Here is a tiny trained network, its code and every weight. The questions are about switching its units off for an input and a target symbol, where a switched-off unit gives its printed mean instead of its output.

import numpy as np


def w(rows, s, z=0):
    codes = np.array(rows[::2]) - 128.0
    scale = np.full(codes.shape[1], s)
    scale[-1] = z or s
    return codes * scale


def norm(h):
    return h / np.sqrt((h * h).mean(-1, keepdims=True) + 1e-5)


def f(y):
    return np.maximum(y, 0)


def softmax(a):
    e = np.exp(a - a.max(-1, keepdims=True))
    return e / e.sum(-1, keepdims=True)


def log_softmax(a):
    a = a - a.max(-1, keepdims=True)
    return a - np.log(np.exp(a).sum(-1, keepdims=True))


def net(x, mask):
    ids = ['ΛΣαεζθπτφω'.index(c) for c in x.split()]
    T = len(ids)
    res = E[ids] + P[:T]
    r = norm(res)
    for j in range(3):
        rows = slice(2 * j, 2 * j + 2)
        q, k, v = (r @ M[0][rows].T for M in (Q, K, V))
        z = softmax(np.where(np.tri(T) > 0, q @ k.T / 2**0.5, -1e9)) @ v
        o = O[0][rows]
        res = res + np.where(mask[j], z, o[:, -1]) @ o[:, :-1]
    y = f(norm(res) @ A[0][:, :-1].T + A[0][:, -1])
    res = res + np.where(mask[3:11], y, B[0][:, -1]) @ B[0][:, :-1]
    return log_softmax(norm(res)[-1] @ U[:, :-1].T + U[:, -1])


Q, K, V, O, A, B = {}, {}, {}, {}, {}, {}
E = w([
[237,162,18,61],'Λ',
[101,70,189,101],'Σ',
[185,161,217,187],'α',
[104,76,180,105],'ε',
[105,75,187,103],'ζ',
[105,72,180,87],'θ',
[102,77,170,86],'π',
[92,69,126,201],'τ',
[63,254,161,223],'φ',
[102,75,185,91],'ω',
],0.005)
P = w([
[43,86,239,251],'0',
[123,101,200,227],'1',
[164,101,199,204],'2',
[177,97,203,169],'3',
[181,97,200,141],'4',
[187,92,199,123],'5',
[198,89,201,104],'6',
[197,84,195,86],'7',
[219,74,196,74],'8',
],0.0031)
Q[0] = w([
[138,74,55,194],'h0',
[115,36,138,45],'h0',
[194,71,174,94],'h1',
[240,125,228,208],'h1',
[74,172,34,200],'h2',
[254,81,93,47],'h2',
],0.0071)
K[0] = w([
[95,70,80,65],'h0',
[209,28,149,174],'h0',
[183,95,180,83],'h1',
[254,83,26,16],'h1',
[32,138,241,145],'h2',
[175,72,84,53],'h2',
],0.0061)
V[0] = w([
[195,101,162,154],'h0',
[255,163,140,102],'h0',
[30,138,154,128],'h1',
[169,87,126,101],'h1',
[43,181,182,201],'h2',
[178,211,97,133],'h2',
],0.007)
O[0] = w([
[82,200,18,143,226],'h0',
[253,200,121,228,102],'h0',
[236,102,95,214,139],'h1',
[97,104,70,90,151],'h1',
[203,53,100,55,253],'h2',
[207,209,84,107,59],'h2',
],0.0037,0.0045)
A[0] = w([
[202,123,174,125,72],'n0',
[105,168,60,52,220],'n1',
[172,170,138,168,80],'n2',
[116,76,114,101,253],'n3',
[87,209,120,196,104],'n4',
[128,117,156,94,176],'n5',
[1,84,153,113,138],'n6',
[158,161,143,185,90],'n7',
],0.0074,0.0018)
B[0] = w([
[73,164,49,126,217],'n0',
[64,194,138,237,147],'n1',
[123,144,84,51,189],'n2',
[184,59,127,201,226],'n3',
[173,42,197,214,172],'n4',
[158,109,107,187,193],'n5',
[204,198,2,105,253],'n6',
[110,81,86,52,192],'n7',
],0.0047,0.0044)
U = w([
[115,230,70,177,95],'Λ',
[168,16,128,181,202],'Σ',
[115,129,141,78,6],'α',
[106,125,135,89,25],'ε',
[103,128,135,89,24],'ζ',
[110,131,137,89,7],'θ',
[137,172,227,156,176],'π',
[115,128,137,81,5],'τ',
[107,123,136,90,7],'φ',
[168,155,10,60,253],'ω',
],0.011,0.0046)

Each question gives the input, a string of symbols that net reads in full, and the target symbol t.
The units are the heads (2 rows each of Q, K, V and O) and the neurons (one row each of A and B). Each row of codes is followed by its name. A weight is (code - 128) times the scale printed after its matrix; where a second scale follows, it is the last column's (O, A, B and U).
mask holds one flag per unit, heads first, then neurons. A switched-off unit (its flag False) gives its mean, the last column of its rows in O or B, instead of its output. The means were averaged over made-up inputs and are rounded, as every weight is.
A unit's drop is (log p(t) with every unit on - log p(t) with that unit switched off) / (log p(t) with every unit on - log p(t) with every unit switched off).
The circuit of an input: a set's keep is (log p(t) with only the set's units on - log p(t) with every unit switched off) / (log p(t) with every unit on - log p(t) with every unit switched off). Starting from all 11 units, units are removed one at a time, each time the one whose removal leaves the highest keep (on an exact tie, the one counted first), for as long as the keep stays at least 0.8.
circuit, biggest first: the units of the circuit, biggest drop first
unit that matters most: the unit with the biggest drop
top k neurons: the k neurons with the biggest drops, biggest first
heads that matter: for each layer, one digit per head in row order, 1 if its drop is at least 0.15 and else 0, layers parted by /
input Λ α ω, target π: heads that matter -> 111
input φ Λ α ε, target π: circuit, biggest first -> (h2, n4, h1, n0)
input α α ζ ε τ Λ α θ φ, target π: heads that matter -> 110
input ε Λ ω φ θ α φ φ, target π: top 2 neurons -> (n6, n0)
input ζ π φ φ θ α θ φ α, target ω: top 3 neurons -> (n0, n3, n4)
input α ζ Λ φ Σ, target Λ: unit that matters most -> h1
input Λ φ φ α φ θ ε φ Σ, target π: heads that matter -> 111
input π Λ θ π, target Λ: heads that matter -> 011
input τ τ π ω π Λ Σ, target Λ: heads that matter -> 001
input φ Λ π Σ ω φ ζ τ, target ω: circuit, biggest first -> (n6, h1)
input φ θ π θ α Λ π α ω, target π: circuit, biggest first -> (h2, n4, n0, n3)
input φ φ Λ α α α ω π, target π: top 2 neurons -> (n4, n6)
input ω Λ ε α α π α π ζ, target π: top 2 neurons -> (n4, n6)
input θ Λ α τ, target ω: circuit, biggest first -> (h1, n6)
input α ζ ε φ, target Σ: circuit, biggest first -> (n4)
input Σ α φ, target Σ: top 3 neurons -> (n4, n6, n7)
input Σ φ φ, target ω: heads that matter -> 101
input θ φ α ε α ζ α α Λ, target Λ: heads that matter -> 001
input π ω φ φ α τ φ Λ, target Λ: circuit, biggest first -> (h2, n1)
input α φ θ φ, target ω: heads that matter -> 001
input π Λ Σ τ α α θ, target π: unit that matters most -> h2
